Below are the code and all the weights of a small trained network. Each question names an input and a target symbol and asks about switching units off, where a switched-off unit gives its printed mean instead of its output.

import numpy as np


def w(rows, s, z=0):
    codes = np.array(rows[::2]) - 128.0
    scale = np.full(codes.shape[1], s)
    scale[-1] = z or s
    return codes * scale


def f(y):
    return np.maximum(y, 0)


def softmax(a):
    e = np.exp(a - a.max(-1, keepdims=True))
    return e / e.sum(-1, keepdims=True)


def log_softmax(a):
    a = a - a.max(-1, keepdims=True)
    return a - np.log(np.exp(a).sum(-1, keepdims=True))


def net(x, mask):
    ids = ['Θαβγξστψ'.index(c) for c in x.split()]
    T = len(ids)
    res = E[ids] + P[:T]
    r = res
    for j in range(3):
        rows = slice(3 * j, 3 * j + 3)
        q, k, v = (r @ M[0][rows].T for M in (Q, K, V))
        z = softmax(np.where(np.tri(T) > 0, q @ k.T / 3**0.5, -1e9)) @ v
        o = O[0][rows]
        res = res + np.where(mask[j], z, o[:, -1]) @ o[:, :-1]
    y = f(res @ A[0][:, :-1].T + A[0][:, -1])
    res = res + np.where(mask[3:27], y, B[0][:, -1]) @ B[0][:, :-1]
    return log_softmax(res[-1] @ U[:, :-1].T + U[:, -1])


Q, K, V, O, A, B = {}, {}, {}, {}, {}, {}
E = w([
[124,94,32],'Θ',
[220,117,157],'α',
[57,206,188],'β',
[73,72,151],'γ',
[78,12,116],'ξ',
[229,138,135],'σ',
[241,161,127],'τ',
[221,122,148],'ψ',
],0.012)
P = w([
[255,120,200],'0',
[234,118,181],'1',
[215,126,178],'2',
[196,137,169],'3',
[172,143,169],'4',
[156,154,167],'5',
[139,157,156],'6',
[123,160,143],'7',
[100,168,133],'8',
[86,180,118],'9',
[73,185,107],'10',
[57,197,92],'11',
[45,205,81],'12',
[65,184,115],'13',
],0.0044)
Q[0] = w([
[68,149,76],'head 0',
[53,208,159],'head 0',
[5,129,79],'head 0',
[77,130,148],'head 1',
[142,131,130],'head 1',
[255,190,175],'head 1',
[136,70,119],'head 2',
[128,104,116],'head 2',
[148,180,117],'head 2',
],0.029)
K[0] = w([
[202,114,128],'head 0',
[187,129,211],'head 0',
[200,76,116],'head 0',
[143,132,162],'head 1',
[119,128,124],'head 1',
[4,133,78],'head 1',
[172,100,115],'head 2',
[137,115,118],'head 2',
[111,163,105],'head 2',
],0.03)
V[0] = w([
[106,37,151],'head 0',
[154,212,97],'head 0',
[137,50,63],'head 0',
[97,131,243],'head 1',
[74,96,183],'head 1',
[39,17,78],'head 1',
[200,93,175],'head 2',
[167,106,64],'head 2',
[154,1,199],'head 2',
],0.0073)
O[0] = w([
[125,76,162,98],'head 0',
[136,166,100,150],'head 0',
[175,63,125,38],'head 0',
[68,125,182,180],'head 1',
[120,107,173,118],'head 1',
[254,61,164,18],'head 1',
[130,133,61,252],'head 2',
[119,183,97,112],'head 2',
[66,167,66,174],'head 2',
],0.0091,0.0031)
A[0] = w([
[96,153,113,78],'neuron 0',
[103,87,157,185],'neuron 1',
[180,180,125,83],'neuron 2',
[59,86,104,164],'neuron 3',
[185,200,48,105],'neuron 4',
[152,213,148,113],'neuron 5',
[135,106,97,207],'neuron 6',
[158,213,101,1],'neuron 7',
[110,150,119,115],'neuron 8',
[119,42,81,112],'neuron 9',
[128,118,214,140],'neuron 10',
[160,200,110,81],'neuron 11',
[98,128,159,190],'neuron 12',
[65,98,91,98],'neuron 13',
[166,149,147,136],'neuron 14',
[166,206,123,115],'neuron 15',
[141,135,211,126],'neuron 16',
[182,89,147,69],'neuron 17',
[86,117,156,150],'neuron 18',
[153,96,117,189],'neuron 19',
[97,163,123,77],'neuron 20',
[186,158,141,127],'neuron 21',
[152,36,1,102],'neuron 22',
[118,131,73,68],'neuron 23',
],0.0089,0.0082)
B[0] = w([
[151,88,134,161],'neuron 0',
[115,82,69,194],'neuron 1',
[120,77,186,170],'neuron 2',
[189,123,120,237],'neuron 3',
[159,232,195,240],'neuron 4',
[59,94,140,224],'neuron 5',
[194,177,32,255],'neuron 6',
[17,4,205,139],'neuron 7',
[125,155,150,171],'neuron 8',
[73,121,180,166],'neuron 9',
[93,91,72,193],'neuron 10',
[59,107,169,174],'neuron 11',
[168,158,71,236],'neuron 12',
[115,60,150,194],'neuron 13',
[131,86,123,191],'neuron 14',
[67,173,144,217],'neuron 15',
[78,96,98,191],'neuron 16',
[45,94,197,166],'neuron 17',
[87,120,124,192],'neuron 18',
[189,148,67,213],'neuron 19',
[156,92,154,164],'neuron 20',
[136,74,148,208],'neuron 21',
[130,92,249,207],'neuron 22',
[119,88,178,157],'neuron 23',
],0.025,0.0047)
U = w([
[238,181,203,133],'Θ',
[188,237,91,176],'α',
[59,146,99,141],'β',
[253,183,20,143],'γ',
[149,49,186,93],'ξ',
[110,183,182,194],'σ',
[78,120,216,3],'τ',
[170,203,126,103],'ψ',
],0.0047,0.0054)

Each question gives the input, a string of symbols that net reads in full, and the target symbol t.
The units are the heads (3 rows each of Q, K, V and O) and the neurons (one row each of A and B). Each row of codes is followed by its name. A weight is (code - 128) times the scale printed after its matrix; where a second scale follows, it is the last column's (O, A, B and U).
mask holds one flag per unit, heads first, then neurons. A switched-off unit (its flag False) gives its mean, the last column of its rows in O or B, instead of its output. The means were averaged over made-up inputs and are rounded, as every weight is.
A unit's drop is (log p(t) with every unit on - log p(t) with that unit switched off) / (log p(t) with every unit on - log p(t) with every unit switched off).
The circuit of an input: a set's keep is (log p(t) with only the set's units on - log p(t) with every unit switched off) / (log p(t) with every unit on - log p(t) with every unit switched off). Starting from the 12 units with the biggest drops (on a tie, the unit counted first), units are removed one at a time, each time the one whose removal leaves the highest keep (on an exact tie, the one counted first), for as long as the keep stays at least 0.8.
circuit, biggest first: the units of the circuit, biggest drop first
top k neurons: the k neurons with the biggest drops, biggest first
heads that matter: for each layer, one digit per head in row order, 1 if its drop is at least 0.15 and else 0, layers parted by /
drop when u is switched off: that unit's drop, to one decimal
input σ σ σ, target σ: heads that matter	011
input σ ψ σ α α σ σ, target σ: heads that matter	111
input β α α β α Θ σ σ Θ α, target Θ: top neuron	[neuron 4]
input Θ ξ γ α, target γ: circuit, biggest first	[neuron 19; neuron 5; neuron 22; head 0]
input Θ τ α σ τ σ σ Θ σ Θ σ ξ, target ξ: circuit, biggest first	[neuron 13; neuron 22; neuron 4]
input σ σ α Θ σ σ σ σ τ, target Θ: circuit, biggest first	[head 1; neuron 4; head 0; neuron 22]
input σ σ α σ τ ψ α α τ τ, target τ: heads that matter	110
input ξ γ Θ ξ α, target ξ: heads that matter	110
input Θ σ ξ Θ σ σ γ σ σ σ σ, target γ: top 2 neurons	[neuron 19; neuron 22]
input α σ σ σ ξ σ σ τ β β α, target β: heads that matter	111
input σ τ Θ Θ σ ξ σ σ, target ξ: heads that matter	110
input β ξ σ σ σ α σ σ ξ β γ ξ σ, target ξ: heads that matter	011
input τ τ α α α σ γ β β σ ψ, target β: heads that matter	111
input σ σ α σ β σ σ, target β: heads that matter	111
input β ψ α β ψ, target β: heads that matter	110
input σ ψ α ψ, target α: heads that matter	000
input β α β α α ξ σ γ Θ ξ ξ, target ξ: heads that matter	011
input σ α ξ Θ ξ α α τ, target ξ: top 2 neurons	[neuron 17; neuron 21]
input β β σ σ, target β: top neuron	[neuron 4]
input α α β ψ τ ψ β, target β: top neuron	[neuron 6]
input α ξ σ ψ, target ξ: drop when head 1 is switched off	1.8
input ξ α α ψ ψ α ψ, target ξ: drop when neuron 21 is switched off	0.1
input γ Θ σ γ τ ψ, target γ: drop when neuron 19 is switched off	0.2
input τ σ α, target α: drop when neuron 3 is switched off	0.0
